Below are the code and all the weights of a small trained network. Each question names an input and a target symbol and asks about switching units off, where a switched-off unit gives its printed mean instead of its output.

import numpy as np


def w(rows, s, z=0):
    codes = np.array(rows[::2]) - 128.0
    scale = np.full(codes.shape[1], s)
    scale[-1] = z or s
    return codes * scale


def f(y):
    return y / 2 * (1 + np.tanh(0.7978845608 * (y + 0.044715 * y**3)))


def softmax(a):
    e = np.exp(a - a.max(-1, keepdims=True))
    return e / e.sum(-1, keepdims=True)


def log_softmax(a):
    a = a - a.max(-1, keepdims=True)
    return a - np.log(np.exp(a).sum(-1, keepdims=True))


def net(x, mask):
    ids = ['ΔΛΞΩβεηθμσψ'.index(c) for c in x.split()]
    T = len(ids)
    res = E[ids] + P[:T]
    r = res
    for j in range(3):
        rows = slice(4 * j, 4 * j + 4)
        q, k, v = (r @ M[0][rows].T for M in (Q, K, V))
        z = softmax(np.where(np.tri(T) > 0, q @ k.T / 4**0.5, -1e9)) @ v
        o = O[0][rows]
        res = res + np.where(mask[j], z, o[:, -1]) @ o[:, :-1]
    y = f(res @ A[0][:, :-1].T + A[0][:, -1])
    res = res + np.where(mask[3:15], y, B[0][:, -1]) @ B[0][:, :-1]
    return log_softmax(res[-1] @ U[:, :-1].T + U[:, -1])


Q, K, V, O, A, B = {}, {}, {}, {}, {}, {}
E = w([
[127,76,124,58,189,71,105,156,85,123],'Δ',
[113,128,113,151,133,130,123,37,71,91],'Λ',
[74,167,193,156,134,111,162,117,197,94],'Ξ',
[94,144,100,76,112,145,162,173,49,112],'Ω',
[160,100,93,33,136,152,118,88,166,87],'β',
[189,76,228,214,157,152,188,105,91,98],'ε',
[166,121,58,237,174,129,141,166,141,88],'η',
[121,120,119,144,253,83,135,123,40,163],'θ',
[88,49,101,136,71,116,171,121,157,224],'μ',
[136,211,109,141,220,154,109,72,139,208],'σ',
[111,181,115,79,219,173,199,35,146,112],'ψ',
],0.016)
P = w([
[85,124,142,139,158,253,34,203,112,148],'0',
[121,111,103,115,191,177,127,91,136,70],'1',
[127,121,100,122,178,160,137,91,130,87],'2',
[137,122,104,127,164,151,150,90,120,98],'3',
[136,123,103,128,160,144,160,93,121,104],'4',
[138,125,101,133,156,141,168,93,113,116],'5',
[146,126,103,130,158,130,171,93,113,120],'6',
[146,131,102,130,152,123,174,94,113,128],'7',
[156,134,102,134,146,122,179,93,112,135],'8',
[157,137,103,127,147,121,186,94,108,141],'9',
[168,138,102,134,135,118,187,90,106,144],'10',
[172,138,92,127,138,114,191,90,109,153],'11',
[170,135,92,133,136,113,201,90,105,156],'12',
[173,135,95,130,142,110,191,88,107,156],'13',
],0.011)
Q[0] = w([
[46,159,110,136,91,173,125,106,95,149],'H0',
[151,113,174,188,100,134,120,139,251,126],'H0',
[79,83,120,103,131,111,103,53,78,120],'H0',
[130,135,87,165,132,116,93,103,87,107],'H0',
[79,146,119,115,165,103,186,124,153,107],'H1',
[102,163,147,104,77,114,53,168,153,153],'H1',
[122,167,193,140,67,98,93,161,160,110],'H1',
[80,131,105,85,133,108,146,88,119,147],'H1',
[149,128,82,135,102,143,103,87,146,51],'H2',
[138,147,140,200,157,146,105,33,127,36],'H2',
[66,100,161,109,89,163,37,207,74,100],'H2',
[158,184,127,143,170,121,180,126,157,119],'H2',
],0.015)
K[0] = w([
[171,140,124,108,124,28,109,118,147,145],'H0',
[140,212,172,103,195,190,54,170,81,30],'H0',
[169,159,126,93,69,59,224,124,109,222],'H0',
[181,139,73,137,124,88,196,163,158,177],'H0',
[64,131,164,185,107,163,107,166,166,155],'H1',
[140,151,77,116,158,122,187,104,112,86],'H1',
[128,167,119,117,146,84,179,67,133,76],'H1',
[109,115,92,204,104,143,102,218,142,176],'H1',
[215,106,104,74,109,86,149,95,199,112],'H2',
[212,107,118,131,128,12,241,79,182,156],'H2',
[139,185,164,119,182,189,79,165,94,22],'H2',
[85,128,90,152,87,50,167,127,114,169],'H2',
],0.011)
V[0] = w([
[149,115,148,124,196,96,159,196,104,109],'H0',
[114,168,129,81,103,156,187,124,55,82],'H0',
[115,86,152,51,109,83,137,101,138,124],'H0',
[133,127,160,146,134,58,66,57,84,108],'H0',
[163,111,43,122,214,67,118,121,165,155],'H1',
[112,107,140,66,83,127,101,137,224,175],'H1',
[78,9,107,133,117,101,166,115,90,191],'H1',
[98,150,93,214,96,169,168,69,161,166],'H1',
[120,80,110,203,90,126,86,103,121,112],'H2',
[109,69,126,89,101,129,129,138,167,162],'H2',
[202,108,189,135,149,156,109,117,109,164],'H2',
[98,169,205,147,173,79,155,131,160,157],'H2',
],0.011)
O[0] = w([
[153,131,150,101,184,67,135,229,108,47,93],'H0',
[75,163,134,71,122,183,143,137,75,46,170],'H0',
[30,46,118,111,141,114,84,144,160,153,124],'H0',
[143,141,105,152,166,92,19,87,45,131,57],'H0',
[60,73,121,204,141,73,206,89,100,147,41],'H1',
[225,138,145,52,178,96,232,189,63,159,66],'H1',
[137,199,120,209,202,100,176,182,192,69,255],'H1',
[186,116,187,254,101,227,114,213,142,153,202],'H1',
[129,129,87,172,61,134,123,135,74,88,174],'H2',
[143,30,117,98,66,136,146,175,140,131,146],'H2',
[135,129,187,112,118,103,159,33,111,80,118],'H2',
[67,167,193,178,114,117,143,154,184,160,18],'H2',
],0.0089,0.005)
A[0] = w([
[123,83,122,121,78,103,90,194,78,89,89],'N0',
[99,138,209,144,108,116,175,107,145,113,133],'N1',
[119,180,150,111,140,153,67,133,102,83,78],'N2',
[92,184,103,136,182,106,87,166,131,246,97],'N3',
[189,157,157,167,120,95,184,149,153,93,49],'N4',
[126,163,89,94,150,66,138,84,103,92,8],'N5',
[82,129,132,160,66,126,83,153,214,124,77],'N6',
[118,169,152,170,183,112,124,118,107,110,2],'N7',
[158,92,172,67,119,138,86,184,83,145,126],'N8',
[142,142,103,115,136,147,85,73,94,145,100],'N9',
[146,196,118,89,137,92,74,111,91,115,60],'N10',
[187,109,145,111,70,112,155,153,131,207,33],'N11',
],0.011,0.0069)
B[0] = w([
[147,159,198,83,146,101,146,63,189,147,151],'N0',
[167,50,149,99,113,108,69,161,160,124,153],'N1',
[123,124,154,129,104,67,246,131,89,193,227],'N2',
[192,140,40,129,15,41,155,88,179,125,141],'N3',
[2,107,134,89,111,136,68,85,127,171,250],'N4',
[131,174,177,173,69,185,127,166,116,144,189],'N5',
[128,198,167,131,214,77,67,216,20,160,153],'N6',
[204,92,118,23,150,160,146,154,115,196,161],'N7',
[93,160,94,214,110,100,123,95,149,110,153],'N8',
[90,149,98,96,117,128,82,202,144,146,214],'N9',
[130,24,100,189,167,141,83,79,149,135,203],'N10',
[182,166,130,83,165,120,99,37,117,143,159],'N11',
],0.0087,0.011)
U = w([
[84,170,139,105,46,79,210,125,89,131,180],'Δ',
[253,132,101,246,152,203,152,187,142,58,253],'Λ',
[180,202,127,141,89,122,92,33,166,165,95],'Ξ',
[136,80,57,23,84,145,57,147,178,57,145],'Ω',
[211,39,81,105,199,83,188,137,48,170,58],'β',
[126,216,184,107,100,90,45,187,145,138,148],'ε',
[79,93,97,143,80,137,81,108,66,208,108],'η',
[95,108,120,146,220,11,82,53,140,85,172],'θ',
[92,172,176,72,218,212,121,67,158,215,61],'μ',
[184,33,210,120,58,155,143,68,118,173,64],'σ',
[103,52,111,151,71,117,161,179,205,179,53],'ψ',
],0.0053,0.0069)

Each question gives the input, a string of symbols that net reads in full, and the target symbol t.
The units are the heads (4 rows each of Q, K, V and O) and the neurons (one row each of A and B). Each row of codes is followed by its name. A weight is (code - 128) times the scale printed after its matrix; where a second scale follows, it is the last column's (O, A, B and U).
mask holds one flag per unit, heads first, then neurons. A switched-off unit (its flag False) gives its mean, the last column of its rows in O or B, instead of its output. The means were averaged over made-up inputs and are rounded, as every weight is.
A unit's drop is (log p(t) with every unit on - log p(t) with that unit switched off) / (log p(t) with every unit on - log p(t) with every unit switched off).
The circuit of an input: a set's keep is (log p(t) with only the set's units on - log p(t) with every unit switched off) / (log p(t) with every unit on - log p(t) with every unit switched off). Starting from the 12 units with the biggest drops (on a tie, the unit counted first), units are removed one at a time, each time the one whose removal leaves the highest keep (on an exact tie, the one counted first), for as long as the keep stays at least 0.8.
units of the circuit, in order: the units of the circuit, biggest drop first
most important unit: the unit with the biggest drop
top k neurons: the k neurons with the biggest drops, biggest first
heads that matter: for each layer, one digit per head in row order, 1 if its drop is at least 0.15 and else 0, layers parted by /
input η Λ Ω Ω, target Δ: units of the circuit, in order -> (H0 N2)
input μ Λ Λ β Δ Λ ε, target μ: heads that matter -> 010
input ψ η σ, target Ξ: heads that matter -> 101
input Δ ε Λ β β μ η β Λ θ Ω Δ Λ, target Δ: heads that matter -> 010
input Λ Λ σ Λ Λ Δ Λ Λ Ω η θ μ Δ, target Λ: heads that matter -> 010
input Δ η σ Λ Ω μ Λ β η, target Δ: units of the circuit, in order -> (H1 N5)
input Λ Ξ Λ ε σ ψ η Ξ Ω Ξ Ω μ, target Λ: heads that matter -> 000
input Δ Ω Ω Λ Λ Λ Ξ Λ η μ Λ Λ, target Δ: units of the circuit, in order -> (H1 N5)
input Ω θ Λ σ μ, target Ω: heads that matter -> 010
input β Λ ε ψ ψ β μ Ω Δ, target β: units of the circuit, in order -> (H1)
input μ Λ Ω Δ, target μ: heads that matter -> 110
input η μ η, target η: heads that matter -> 110
input Λ μ Λ ψ Λ θ Λ Ω Λ Λ Λ, target Λ: units of the circuit, in order -> (N4 N2)
input σ Λ Λ μ, target σ: units of the circuit, in order -> (H1 H2 N1)
input μ σ σ Ω μ ε Ξ Ω ψ Λ μ Δ Ω, target μ: units of the circuit, in order -> (N4 H1 N11 H0)
input θ Ω μ μ Λ ψ Λ μ Δ ψ Δ σ θ Ω, target θ: units of the circuit, in order -> (H1 H2)
input ψ ψ ε Λ μ Ω σ Λ Λ, target ψ: most important unit -> N4
input Λ Δ Λ Ω Ω Δ Λ σ, target Ξ: top 2 neurons -> (N3 N4)
input Ω η θ Λ Λ Λ Λ Λ θ ψ Λ Δ ε, target σ: units of the circuit, in order -> (H2 N1)
input Δ Δ Λ, target η: units of the circuit, in order -> (N5 H1 N10 H0)
input Ω μ Λ Ξ Ω ψ Ω ψ, target Ω: heads that matter -> 011
input σ Λ Λ Λ η Λ, target Λ: units of the circuit, in order -> (N4)
input Λ Λ Δ β Λ Δ η Λ β Λ Λ Λ, target η: units of the circuit, in order -> (H0 H1)
input Λ ε Δ, target θ: units of the circuit, in order -> (H0 N8)
input Ω μ Ω ψ Ω θ Ω Ξ Λ Ω Λ β, target Ω: heads that matter -> 010
input Δ μ Λ β Δ Λ Δ Ω Δ ψ, target Δ: units of the circuit, in order -> (H1 N5)
input β μ Ω β Δ Δ Λ Ω, target β: units of the circuit, in order -> (H1 H2)
input θ Λ σ Λ Λ Ξ, target ε: top 2 neurons -> (N6 N10)
input Λ Λ Λ Λ Δ σ β η η η Λ θ μ Ξ, target Λ: most important unit -> H0
